1 [  7 -15  27  45  14   8 -21  -3  16  18   0   2  -5   2  12  -2  -7   3
  -1  13 -20   6  -7   6   1  -1 -16  -5 -41   3 -16  12  -7  27 -26  -7
  -5]
2 [ -4  -6 -31 -25  -5  -6   0  27  -4 -24  21  -2  -3   9   0   7 -18  -3
 -11 -14   9 -11   8  -4  -3  11 -15   0  14  23   8   5   4 -22 -11  16
   6]
3 [  0 -14 -12 -33 -14   5 -13  12 -11  12  10   5   3  -8   9  16  13  -4
  18 -16   8 -12  22  -6  12   4 -12   5  -1  22  -5  -9  -4 -15 -30  14
 -10]
4 [  4   7   4  14 -14  -2  -6 -29 -14  30   2   9  -7  12  -1   8 -17  -4
  -7   3  10  -1  16  -6   6  -3  -8 -12  21  19 -17 -12   8  28 -17   9
   2]
5 [ 29   3   6  35   9  -8  12   8  -6   4  -6   7   0  -2 -17  15 -28   3
  25  -3  -8 -19  -9  -8 -12   3  -3  -9 -21  19  10  12   7   4   9  -7
  -4] | 1 4 2
6 [ 14 -21  -2 -13 -18   6 -14 -14  -1   0  13   0 -12  -2   6  20  21   8
  15 -15 -13   1  19   0  -3  12  13   0  22  -4   1  -9  -5  -2 -16  10
 -26] | 3 4 2
7 [ 15 -32  21  -3 -15   8 -28  18  21  14  19  23   4  -2   1  16   3   3
  20   8 -34   5  -2  -1  10  -6   5   6  -8   3  11  -7  -1  13 -24  -8
  -8] | 6 1 3
8 [ -5  15 -12   1   7  -4  -3  -5 -15 -18  -6  19   0   6 -13   2 -12   2
  -4   0  22  -5   3  -4 -22  20 -27  -2  23   5   8  22   4  -8   3 -11
   7] | 2 5 4
9 [  3  -9 -13 -41  -4   8 -10   1 -13   3  19  -1   8  13   0  15   6  -7
   8 -20   4  -7  18 -10  13   7 -15  -7  -4  26  -5 -26   2   8 -33  24
 -21] | 3 6 2
10 [ 19 -15   4 -23 -13  -8   7  17  13   4  11  25   8 -10   1  21   2 -13
  26  -5   6 -13  22  -3   1  -4   2   0 -30  18   4 -22  -8  15 -26  14
  -6] | 3 9 7
11 [  8  -9 -13   1 -11   9  14  -1  17 -28  27  -7  -2  11  -5   1   2  28
  -1   2  -3   2   7 -12   9  12   6   3  20  -8  11  15 -13 -37   3 -13
  -1] | 2 6 8
12 [  0   2  -1  30  -4  -2   1  -6 -11 -27  -7   2  -6   2  -8  -3  -8  15
 -10  12  -1  -6  -4  -6  -1  18 -11  11  28   3 -16  24  -8  -7  -8 -27
   8] | 8 11 5
13 [ 11  -7  17 -19  -7  12  -6  12  21   9  -2  12   8  -3   6   3  -8  -5
  32  -2   2  -4   9  15  -9 -13  -7  -7 -23  22   9 -26  -2  11 -24  11
  11] | 10 7 3
14 [ 18  -7  -5  26  12  -4  -8   3 -12  -6 -18  -8   8  -2 -11  20 -12  -3
   7 -11  -2  -8 -17   4 -21  16  -1 -15 -27  23   0   9   5   4   1 -16
  12] | 5 8 12
15 [ 11  -3  31  24 -10   4 -17 -16  10  25  -4   3  -9  -5   2  -2 -14  13
  -4  20 -29  -7  -5  -6  -9  -8   4  -3 -13  11  -2  24  -7  35 -25  -7
 -10] | 1 7 4
16 [  9   1   9  31   1  -4  -6  -9 -25 -24  23   0 -14  11 -20   2  -5   2
 -15  -7  -7   5  -2   1   5  17   0  -3  32   1  12  26   5 -17  -8 -22
  13] | 12 8 11
17 [ 19  -9   9 -21  -7  -8  -1  30  10  18   3  16   4   3   9  15   4  -3
  21  -8 -13   0   9   0   5  -4   3  13 -26  18   4 -23  -8   6 -33  25
   0] | 10 13 3
18 [ 20  -7 -26   3 -15  21  11   9  21 -21  14   5 -21   9 -13   0  -5  31
  -7  -4  10  -8  17  -3  -4   8   7   1  26   5   1  18 -12 -27  -5   7
   2] | 11 2 12
19 [ 14   3   5   4  14 -10 -18 -35   3  18  21   5  -9   1  -9   0  -4   6
   2  -1  -4   0  20  14  -3   2   2  -7  23 -12 -22  -8  -5  33 -17   5
   5] | 4 6 15
20 [  3   2   8  29   0  -3  -3  -9  -6 -24  13  -9 -26   6 -20   0  10  13
 -14   9   5   1   3  -4 -11   3   1  -2  34   7 -10  31 -11   2  -5 -27
  -5] | 12 16 8
21 [  5 -17 -24  -4  -1   9   3  14  11 -16  24  -8   0   9 -13   7   3  24
   1  -2   9   6  15  -2  16   6  12  -6  33  -3   6   3  -4 -22  -2  -6
   0] | 11 18 2
22 [ -3  -5   3  23   7  -4   2   7  -4 -25  17  -4  -1   2 -21  -1   4   5
 -18  10  10   6   1  -3 -23   1 -10   0  31  -1  -8  26  -2   6  -6 -33
   3] | 20 12 16
23 [  9  -7  18  33   7   1 -15 -27  -1  11  10  -1 -16   3   6   6   3   0
  -3   3 -14  18  14   2 -11  -3   6  -6  19  -3 -24   9  -1  27 -25  -9
 -11] | 19 15 4
24 [  2  -4  13 -18 -14  14  -3 -13  -6  -4  17  -7 -13  -4  -5   8   7  16
  16  -9  -1   3  19  -8   6   5  -3   5  18  -5   2  -6  -1   9 -15   7
 -20] | 6 3 9
25 [  8  -9   4 -17 -12   3  -4  30  20   6  -8  25   4  -4   7   7   2 -22
  25   2 -10  -8  -1   3 -21   1 -10   5 -18   9  11 -15 -10  13 -47  22
   5] | 17 13 10
26 [  3   8  20  15   0  -2 -19 -30   6  21  13   0 -17   4   6   4  14   1
 -17   2 -17  10  11  -1   7  -2  -5  -2  32   1  -9   6   2  42 -29  -1
 -17] | 23 19 4
27 [ -8  13 -16  -6   6  -3   2 -12 -16 -20  -3  11 -12  16 -23   3 -22  11
   3  10  15  -1 -18  -3 -16  11  -6  -7  28  19  -2   8   9  -3   7  -6
  12] | 8 12 22
28 [ 28 -15  -5  -2   1   7   3  15  18  18   6   9  21  -1   6  31   2 -11
  28  -2   9  -7  16   9  -7  -5  -5   0 -27   3  -7 -24  -9   5 -21  16
  -4] | 10 17 13
29 [ 12 -24  -2   1  -5   9   9   9   2 -17  28  -9  -1  -9  -4  -1   4  23
   2 -14   0   2  18 -13   3  11   8  -1  31   7   0  17  -6 -22  -4   3
   4] | 21 11 18
30 [  4  -7  28  49   1  -4 -13  11  13 -19   3  -4  -3   9 -11  10 -17   9
  -3  13  -7  -5  -9  -1   3  10  23   0  -7   0   2  20 -16 -10   9 -20
  -9] | 12 20 5
31 [  8   0   2  33  -6 -13   3   6 -17 -16  -2   0  -2  -5 -21  -2 -26   0
  19  -8   2  -3 -13   2 -16   5   0  -7 -25  30  -3  29   2   1  10 -14
   4] | 5 14 30
32 [ 15  -3  -9   3 -16   9  14   6   7 -13  21   1 -22  -1 -13  -5   6  25
   3 -14   1  -3  14   2   2   1   8   0  31   3   7   7 -11 -17   0  -2
   6] | 18 29 21
33 [ 14 -15  10  26  -6   2 -19 -19  -9  15 -29   1 -21   2   8   1   5   5
   3   7  -2   6   5  -1  -1  12   0 -11  35  -4 -27  10  -9  19 -27   5
  -6] | 23 26 4
34 [  5  -7  38  15  -1 -10 -17 -11  24   6  -8   3 -12  -1  -9  -2 -15  -2
   0  25 -23   6  -1 -12  -9 -10 -11  -2  -8  12  -3  12  -9  32 -26  -7
 -14] | 15 1 23
35 [ 18 -21  14  45 -10   5  -2   6  27   2 -17 -10  -5   2  -2  26   4  13
  18  -8 -16 -11 -19  -6   5   7  14  -8 -15  10  13   0 -13 -14  -3 -18
  18] | 30 14 5
36 [  7 -19   8 -14  -8  12  -7   2  -3   9  15  -7 -13   0   2  10   0  10
  22  -1  -1  14  17  -8  25  -6  -5  -1  18  -8  -9 -18  -1   3 -36  16
 -22] | 24 6 3
37 [ -1  13  -7   8   7 -18  -3  -2  -1 -16 -15   2   0   0 -12  11 -12  14
  -3  11   6  -7  -4   6 -18   9 -14   6  23  14 -10   9  -6  -8  11 -10
  -2] | 8 27 12
38 [ 18   5   2  31   1 -15  -2 -13   1 -29  15  -6  -7   8 -11   1   9  10
 -22  18  -2   9  -4   3 -30  -1   1   9  29  -3 -12  15  -2  -7   7 -16
 -13] | 20 22 12
39 [ 10   3  25  20   2  -4  -3 -32   4  15   6  -7 -10   5  -3  -7   7   9
  -4  11 -14   4  10  -7  -9  -3  -2  -3  25  -9 -19  14  -4  24  -9  -9
 -16] | 23 26 19
40 [ 10  -7  -4 -20  -5   6  -7  -4  12   5  24  -2   3   0  12   4   2  20
   9  -3  -8   9  31  -9   3 -11   5   2  38   2  -8 -10  -3   3 -22  -3
 -17] | 24 36 6
41 [  3   6   6  19   3  -9  -1  -9  -8 -20  17  -2 -14   7 -19 -14   0  16
 -18   9  -1  11   3  -8   3   4  -2   5  24   1  -7  17  -4  -7 -19 -11
   4] | 20 12 16
42 [  1   9  11  29  -3  -8  -9  -9  -1 -18   9   2 -18   2 -33  -9  11  17
 -15  -1   8   0  -2  -8 -10   6   7   4  33  -2  -1  19   6  -1  -3 -16
   2] | 20 41 22
43 [  6  -8   9  -6  -4  15  -1  -8   7   7  22  -1   1  -7   8  10  -6   8
  20   4  -7   4  22 -12   9   4   7   0  32  -2  -5 -16   4  11 -26  13
 -18] | 40 36 24
44 [  8   0   8  36   3 -18   5  19 -10 -11 -13  -1 -11  -2 -13  15 -26   4
  23  -7   6 -16 -31  -3 -30   3  -7  -3 -21  36   8   7   6  -3 -12 -14
   6] | 31 5 14
45 [  8  -3  31  27  -5  -3 -23  -5   6  27  -3  -3  -4  -2  -4   6  -1  -3
  -6  28 -18  -2   2   2   3 -10   0  -2 -14   0  -3   9  -8  33 -30 -20
 -15] | 15 34 1
46 [ 10   6 -18   9   9  -5  -4 -11  -4 -16  -1   6   4  -4 -17   3 -26   0
  -3   1  14  -8  -1  -3 -14  13 -18  -1  28  16  -1  14  -5  -9  15  -3
  -1] | 37 8 27
47 [ 11  -4  -7  36  10  -9  -1   3 -13  -7 -18  -4   5   1 -20  23 -16  11
  10   1   0   0 -11  -3 -20   2  -4   1 -33  13   8   7   6   7  -5 -16
   5] | 14 5 44
48 [ 14  -9  19 -13 -15   5  -5  30  13  23  10  24  14 -11   4   5  -8 -14
  26  -4  -7 -13   3  -1  -6 -17 -14  -3 -29  20  15 -22 -11   7 -32  13
  13] | 13 25 17
49 [ 17  -8  10   4  -7  -7 -11  18   5  14  -6  21   9 -15   6  13   2 -16
  31  -9  -1 -19  23  -2  -2  -9 -14  -3 -33  11  11 -22   3  13 -30  20
   8] | 48 10 13
50 [ -2 -12 -41 -21 -10   1   5  17  -2 -22  26   5  -3   6 -11  12  -9  -7
   7 -16   6 -10  10 -10 -10   9  -1  -5  32   7   4   8   6 -23 -11  13
   2] | 2 21 29
51 [ 10 -16  36  35  -3   6 -23 -12   7  12   7   7  -7   9  12  11   0  15
  13  21 -20  -6  -5  -7  -3   2   6 -10 -24   1  -1  10  -9  37 -23 -28
  -4] | 45 15 1
52 [ -5  -8 -35 -25  -7  -5   7   7   6 -29  17   8   4   9 -15  15  -4   5
  -1  -1  12 -20  -9  -4 -12   8  -8   3  22   5   3   8  14 -30  -9  11
  10] | 50 2 21
53 [-10 -10  -8 -41 -10  -4  -4   5  -6   0   3  20   6  -1  18  15 -17 -12
   7 -20  15  -9   9 -15  21   5 -11  -6  -1  14   1  -7   7   7 -33  18
 -16] | 9 3 10
54 [ -9   1 -13 -16   1   2  -9 -13 -12  -3   9  11   5   8  -8   4  -6   8
  -5  19   5 -11  -4  -4 -16   8 -20   0  27  16  -5  27  14  -6  -2  -3
   5] | 8 27 46
55 [ -2  -4  18  20  -2  -7  -7 -17 -21  18   7   3 -28   5   0   6  -7  -2
  -4   5 -17   1  29  -1 -24   2  -2  -7  32  -2 -18  13   3  29 -35  -6
  -4] | 23 39 26
56 [ -8   9  20  24   3  -3  -5 -11 -14 -30  18   6 -14  16 -25  -3 -15  16
 -13   3  -7  -2   1  -7  -5  12   8   3  34   0 -11  20  -3  -3  -9 -18
  -2] | 41 42 20
57 [  3  -8 -29 -24   9  -3   4  11   8 -14  13  -7   9   3 -13   6 -14  13
   1 -18   7 -20   7   0  -6  11 -12  -2  15  18  -5  13  -4 -27  -2  22
  12] | 2 52 50
58 [ 23 -14  -2  42 -16  -8   0  15  26  -8   9  -9  -4  -5  -5  15   6  20
  11   9   3  -8  -6 -10   2  -3  16  -2   3   1  11   0 -15 -17   9   2
  12] | 35 30 32
59 [ 17 -17  14  41 -28   7   8  24  34 -16  14   4 -10 -11  -3  20  -7  11
   8  -8 -26  -9 -10 -15  15  -9  15  11   5   5  10  -8  -9 -17 -11 -11
  -4] | 58 35 30
60 [ -4   5  -6   4  -6 -16  -2  -7 -12 -16  11  14  -4   4 -17  -2 -21  12
 -11   2  13 -10   1   3 -18  24 -17   3   8  21  -3  15  15   0   8  -3
  -5] | 8 46 37
61 [ -3   0  12  13   9  -2 -21 -28  -2  18   1 -18 -16  -9 -13   1   0   6
  -7   5   1  13  12   0  -7   1   5  -8  26  -2 -31  -3  -1  21 -21   3
 -18] | 23 39 19
62 [ 26  -5  12  27  -7  -1  -2  26  19   5  -1   6 -13  -5  -4   8   1  14
  -6  -7 -12  -2 -21  -2  28  -5  10   0   2  17  24  -7 -19 -17  -8 -22
  20] | 35 59 58
63 [-12  -1  13  20  -1  -9 -11  -6   0 -26   9  -5 -12  18 -18   2   3  16
  -3  -3   7  -3   7 -11 -12   7   6  -2  33   0  -2  14   4  -9  -1 -16
  13] | 42 56 20
64 [ 12  -1  10  40  -8  -3   9  22  43  -5  -3   6 -12   1  -9  10  10  17
  -3  11  -2  -8 -16  -2   0  -5   8  -8  13   8  14 -12 -11 -36 -15 -14
   7] | 58 62 59
65 [ -2 -10 -31 -21  -3   0  -1  29   9  -5  19  -6   2  -1   0  15 -20   1
  10 -25   8 -16  12   2  -7  17 -12   2   5  19   1   7  14  -2   0  11
  15] | 2 57 50
66 [  2 -18   0 -28 -11  10  -8 -20   0   3  12  -2 -11   0   4  12   7  10
  16 -10 -10   2  14 -16   7   2  10   7  21  -9 -14 -18  -1   7 -12   5
   0] | 24 6 43
67 [ -3   0   1  11  -1  11  -3 -24 -11  35  -8   4   5   9  -2   1 -13 -13
   5   6  16  -8   9   0   2  -3 -23  -7  29  26 -27  -5  11  15 -17  14
 -22] | 4 61 33
68 [-12  -5 -24 -20   7  -1   3  33   0 -32  19  11  -2  -7 -14  15 -11  12
   0 -16  10 -19   3  -4  -6   2  -8   2   7  14   6  -1   6  -4  -3  21
  -1] | 2 65 57
69 [  9  -2  27  26  15  -5 -32  -4  25  22   2 -15   6   1  -9   3  -3   5
  -5  19 -19  20   2  -1  -6 -12  -3 -15 -24   4 -18  10   0  36 -14  -3
  -9] | 45 1 34
70 [-18  -9   1 -41 -11  -9 -17  17 -45  26   8  34  -6   7  18  19  -8 -12
   9 -18   4  -8  24 -12  28  -5  -9  -4  13  21  -6 -23   6  10 -38  34
   6] | 53 3 9
71 [-13   4   1  11 -13   1 -18 -32 -24  25  -2   6 -16   3  -8   6 -18 -19
  -5  -3   3 -14   8  -5   7   5 -15   7  24  17 -19 -14   7  30 -11   8
 -11] | 4 67 61
72 [  2  -3  40  26   4  -4 -23  -5   9  18   7   9   1  -4  -4   1  -3  -3
   0  11 -20  -5  -8  -1  11  -7  -8  -5  -9  16  -3   8 -19  35 -28 -14
  -3] | 45 34 15
73 [  3 -17  14 -23  -8  12  -5 -10   3   1  18  -7   4   2  10  16   1   5
  15 -11 -15  11  22  -6   1   1   5   0  22   8  -1 -21  -5  21 -26   4
 -26] | 43 24 40
74 [ 15  -3  16   9 -12   5 -13  -6  -5  31 -10  -1  19   5   0  12 -19 -12
   8  17   0  -8  -5  -1 -12  -7 -15   1 -47  13   1   1   6  39 -15  -7
  -8] | 45 15 1
75 [  1  -6  28  23   3  -4 -22 -12  24  24  13  -5   1  -4  -9   4  -9  -1
  -8  22 -30   8   3   0  -5 -11 -12  -5 -22   5  -4   2 -13  31  -2 -10
 -12] | 69 45 34
76 [ 19 -14  17  -2 -15  14 -21  12  25  16   3  10  -3  -1  15   7   3   0
  15  13 -21   1   6  -1  -2  -7   7   9 -10   0   1  -8 -14 -22 -24   4
  -9] | 7 17 13
77 [  0  15  -2   2   2  -2  -7 -19 -26  27 -20  19   9   5  12   8  -8  -3
   2  -7  10 -21   3  -1   0  -2 -19  -2  12  24 -13  -5  19  19 -11   8
  -5] | 67 4 71
78 [ -9  -9 -24 -35   6   1  -6   4   1   7  13   1  -4 -12   8  19   4  -5
  10 -32   6   0  20  -4  18  -4  -6   5  -2  32   0 -31 -10  11 -32  26
 -28] | 9 3 53
79 [  0  -4  25  58 -11 -14  -4  -4   1 -24 -13   0  -9 -14 -13   3 -16  10
  -9   9   0   3  -7   6   2  11  -1  -3 -26   0  10  14 -17  -3  -9 -31
  -6] | 30 47 31
80 [  1  -2   9  24   5  -8 -12  -5   2 -35  16  -5 -19   9 -28   0  10  13
 -23  10  19  11   0  -9  -4   6   6   7  32   3   0  23   2   0 -16 -24
   8] | 42 20 41
81 [-12 -14 -19 -33  -3  -5  -6  11   2  15   8   6   2   4  13   6 -13  -8
  12 -16  22  -7  28  -6  12   5 -13   1   2  16  -1   0   2  -1 -27  26
 -14] | 53 3 9
82 [ -2  -5   4 -21  -6   2 -10  -4   6   3  13  -3  -5  -1   2   1  11  18
   6 -13  -4 -12  10 -14   9   4 -11  -6  22  -4   0 -10  -5  17 -21  15
  -9] | 24 66 43
83 [  1  -5  -9  13  -3   7   7  -2  20 -23  32 -23   3  15  -7  15   5  26
  -3 -14   5   4   7   1  16   8   9   9  26 -11   2  13 -17 -18 -22 -15
  -1] | 11 21 29
84 [ 16   3 -15  46  -4   1  22  31   5 -10  -2   7   5  -4 -18  29 -19  13
  17  -8  -4   0  -1  -2 -10 -10   5  -2 -20  19   5  -3   8 -27 -16   1
  19] | 47 5 44
85 [  7  -4  21  46   8  -7 -13  -7  15 -24 -13 -24 -17   4 -13  13  -9  15
   6  -6 -16   7 -13  -1   4   8  -5  -2 -12   7   2  24 -12 -11  20 -21
 -13] | 30 79 35
86 [  0 -12 -40 -18 -12  -9  10  16  14 -27  21   5  -6   6  -7   0 -17   9
  -1 -22  11  -4   6   3  -3   7   1   2  18  14   5  10  12  -2  -8  16
   7] | 50 2 65
87 [  8  -9  27  47   7 -17  -3   2   2 -22  -2 -11  -3  -8 -10  15 -14   1
  -2   9   0  -6 -26  -4   7  -3  15   4   2  11   8  17  -6  -7   1 -24
  -4] | 30 79 85
